Below is a small trained network, with its code and all its weights. Each question gives an input and a target symbol and asks what happens when units are switched off, that is, made to give their printed mean instead of their output.

import numpy as np


def w(rows, s, z=0):
    codes = np.array(rows[::2]) - 128.0
    scale = np.full(codes.shape[1], s)
    scale[-1] = z or s
    return codes * scale


def norm(h):
    return h / np.sqrt((h * h).mean(-1, keepdims=True) + 1e-5)


def f(y):
    return y / 2 * (1 + np.tanh(0.7978845608 * (y + 0.044715 * y**3)))


def softmax(a):
    e = np.exp(a - a.max(-1, keepdims=True))
    return e / e.sum(-1, keepdims=True)


def log_softmax(a):
    a = a - a.max(-1, keepdims=True)
    return a - np.log(np.exp(a).sum(-1, keepdims=True))


def net(x, mask):
    ids = ['ΓΦΨβδεζθλστ'.index(c) for c in x.split()]
    T = len(ids)
    res = E[ids] + P[:T]
    r = norm(res)
    for j in range(2):
        rows = slice(2 * j, 2 * j + 2)
        q, k, v = (r @ M[0][rows].T for M in (Q, K, V))
        z = softmax(np.where(np.tri(T) > 0, q @ k.T / 2**0.5, -1e9)) @ v
        o = O[0][rows]
        res = res + np.where(mask[j], z, o[:, -1]) @ o[:, :-1]
    y = f(norm(res) @ A[0][:, :-1].T + A[0][:, -1])
    res = res + np.where(mask[2:6], y, B[0][:, -1]) @ B[0][:, :-1]
    return log_softmax(norm(res)[-1] @ U[:, :-1].T + U[:, -1])


Q, K, V, O, A, B = {}, {}, {}, {}, {}, {}
E = w([
[170,120,168,148,157,144],'Γ',
[160,127,152,152,147,141],'Φ',
[164,154,81,153,202,86],'Ψ',
[129,156,163,107,123,134],'β',
[171,72,118,118,86,88],'δ',
[147,130,111,138,166,176],'ε',
[153,134,116,115,103,158],'ζ',
[63,73,87,144,169,182],'θ',
[133,101,140,117,135,163],'λ',
[116,183,147,121,165,160],'σ',
[78,121,253,106,145,190],'τ',
],0.021)
P = w([
[113,130,162,254,97,124],'0',
[125,115,146,156,179,180],'1',
[128,114,141,150,176,170],'2',
[125,112,136,142,172,158],'3',
[124,117,130,134,166,144],'4',
[124,118,129,134,162,146],'5',
[120,124,125,131,163,138],'6',
[120,122,124,129,158,137],'7',
[117,130,121,132,157,131],'8',
[117,126,118,133,159,135],'9',
[119,128,118,130,158,129],'10',
[116,128,119,127,159,130],'11',
[119,127,112,131,161,132],'12',
[122,124,118,127,165,137],'13',
],0.0085)
Q[0] = w([
[11,128,121,59,144,206],'h0',
[152,155,165,153,228,157],'h0',
[107,63,128,144,73,1],'h1',
[188,108,181,174,201,67],'h1',
],0.0086)
K[0] = w([
[79,72,96,38,213,130],'h0',
[43,123,108,182,105,111],'h0',
[108,94,144,139,162,61],'h1',
[83,145,153,249,80,67],'h1',
],0.015)
V[0] = w([
[49,15,93,155,132,130],'h0',
[255,89,210,176,76,136],'h0',
[136,119,5,72,109,177],'h1',
[99,50,137,106,242,76],'h1',
],0.0069)
O[0] = w([
[90,124,20,200,2,180,203],'h0',
[169,27,161,48,132,60,158],'h0',
[240,68,152,57,234,185,172],'h1',
[122,114,197,217,114,95,3],'h1',
],0.0077,0.0041)
A[0] = w([
[134,206,158,78,71,104,125],'n0',
[188,130,87,5,93,144,140],'n1',
[123,159,82,155,137,72,42],'n2',
[81,118,147,113,162,171,3],'n3',
],0.013,0.0027)
B[0] = w([
[91,75,37,91,177,78,136],'n0',
[254,232,177,11,138,200,255],'n1',
[121,95,218,117,29,228,133],'n2',
[145,47,160,175,74,106,155],'n3',
],0.0075,0.0079)
U = w([
[122,120,155,139,122,85,107],'Γ',
[112,111,140,121,112,79,122],'Φ',
[159,190,189,184,138,109,67],'Ψ',
[46,139,97,63,185,53,235],'β',
[195,47,93,77,69,88,90],'δ',
[188,55,99,197,246,123,43],'ε',
[165,201,109,33,181,193,174],'ζ',
[128,189,16,164,57,162,186],'θ',
[147,20,130,140,18,162,1],'λ',
[59,224,184,137,214,114,107],'σ',
[79,157,254,116,51,171,96],'τ',
],0.0098,0.0036)

Each question gives the input, a string of symbols that net reads in full, and the target symbol t.
The units are the heads (2 rows each of Q, K, V and O) and the neurons (one row each of A and B). Each row of codes is followed by its name. A weight is (code - 128) times the scale printed after its matrix; where a second scale follows, it is the last column's (O, A, B and U).
mask holds one flag per unit, heads first, then neurons. A switched-off unit (its flag False) gives its mean, the last column of its rows in O or B, instead of its output. The means were averaged over made-up inputs and are rounded, as every weight is.
A unit's drop is (log p(t) with every unit on - log p(t) with that unit switched off) / (log p(t) with every unit on - log p(t) with every unit switched off).
The circuit of an input: a set's keep is (log p(t) with only the set's units on - log p(t) with every unit switched off) / (log p(t) with every unit on - log p(t) with every unit switched off). Starting from all 6 units, units are removed one at a time, each time the one whose removal leaves the highest keep (on an exact tie, the one counted first), for as long as the keep stays at least 0.8.
circuit, biggest first: the units of the circuit, biggest drop first
top k neurons: the k neurons with the biggest drops, biggest first
heads that matter: for each layer, one digit per head in row order, 1 if its drop is at least 0.15 and else 0, layers parted by /
drop when u is switched off: that unit's drop, to one decimal
input β Γ σ, target σ: heads that matter	11
input ε θ β Ψ β ζ β β τ ζ ζ Ψ, target ε: circuit, biggest first	n1, h0, h1, n2
input β τ δ Φ, target β: top 2 neurons	n1, n0
input σ Φ ζ ε δ ε ε σ Ψ Γ, target σ: circuit, biggest first	h0, h1, n1
input λ β ε λ σ Ψ, target λ: heads that matter	11
input ε λ β β Ψ, target ε: circuit, biggest first	n1, h1, h0, n2
input ε ζ Φ, target ε: circuit, biggest first	n1
input ε τ ζ β ε τ Ψ Γ, target ε: circuit, biggest first	n1, h1
input β τ ε ε β σ β δ ε ε β Φ σ, target σ: heads that matter	01
input τ ε ε τ β λ σ Φ τ Γ θ β Ψ, target τ: circuit, biggest first	h1, n2
input λ δ Ψ ε τ ε ε, target ε: heads that matter	01
input ε Ψ ε β θ δ Ψ β σ σ Φ, target ε: heads that matter	11
input σ Φ δ λ, target λ: heads that matter	01
input ε Γ τ Γ, target ε: circuit, biggest first	n1
input λ Φ ζ λ σ λ Ψ τ τ ζ β Γ Γ, target λ: top 2 neurons	n1, n0
input Ψ Ψ δ σ Γ δ β, target β: top 2 neurons	n0, n1
input τ ε ζ δ τ δ ε Γ θ Γ Φ, target τ: heads that matter	01
input δ λ λ λ, target λ: heads that matter	01
input Ψ λ ε λ ζ Γ ζ ζ Ψ, target Ψ: heads that matter	11
input β Ψ Ψ, target β: top 2 neurons	n1, n3
input ε θ β β, target θ: drop when n3 is switched off	0.0
input θ σ ε ε Γ ε β ε Ψ δ Ψ Φ, target θ: drop when h0 is switched off	1.1
input β λ Γ β β, target β: drop when n0 is switched off	0.3
input δ λ Γ ζ ζ τ λ τ ε τ ε Φ, target δ: drop when h1 is switched off	0.6
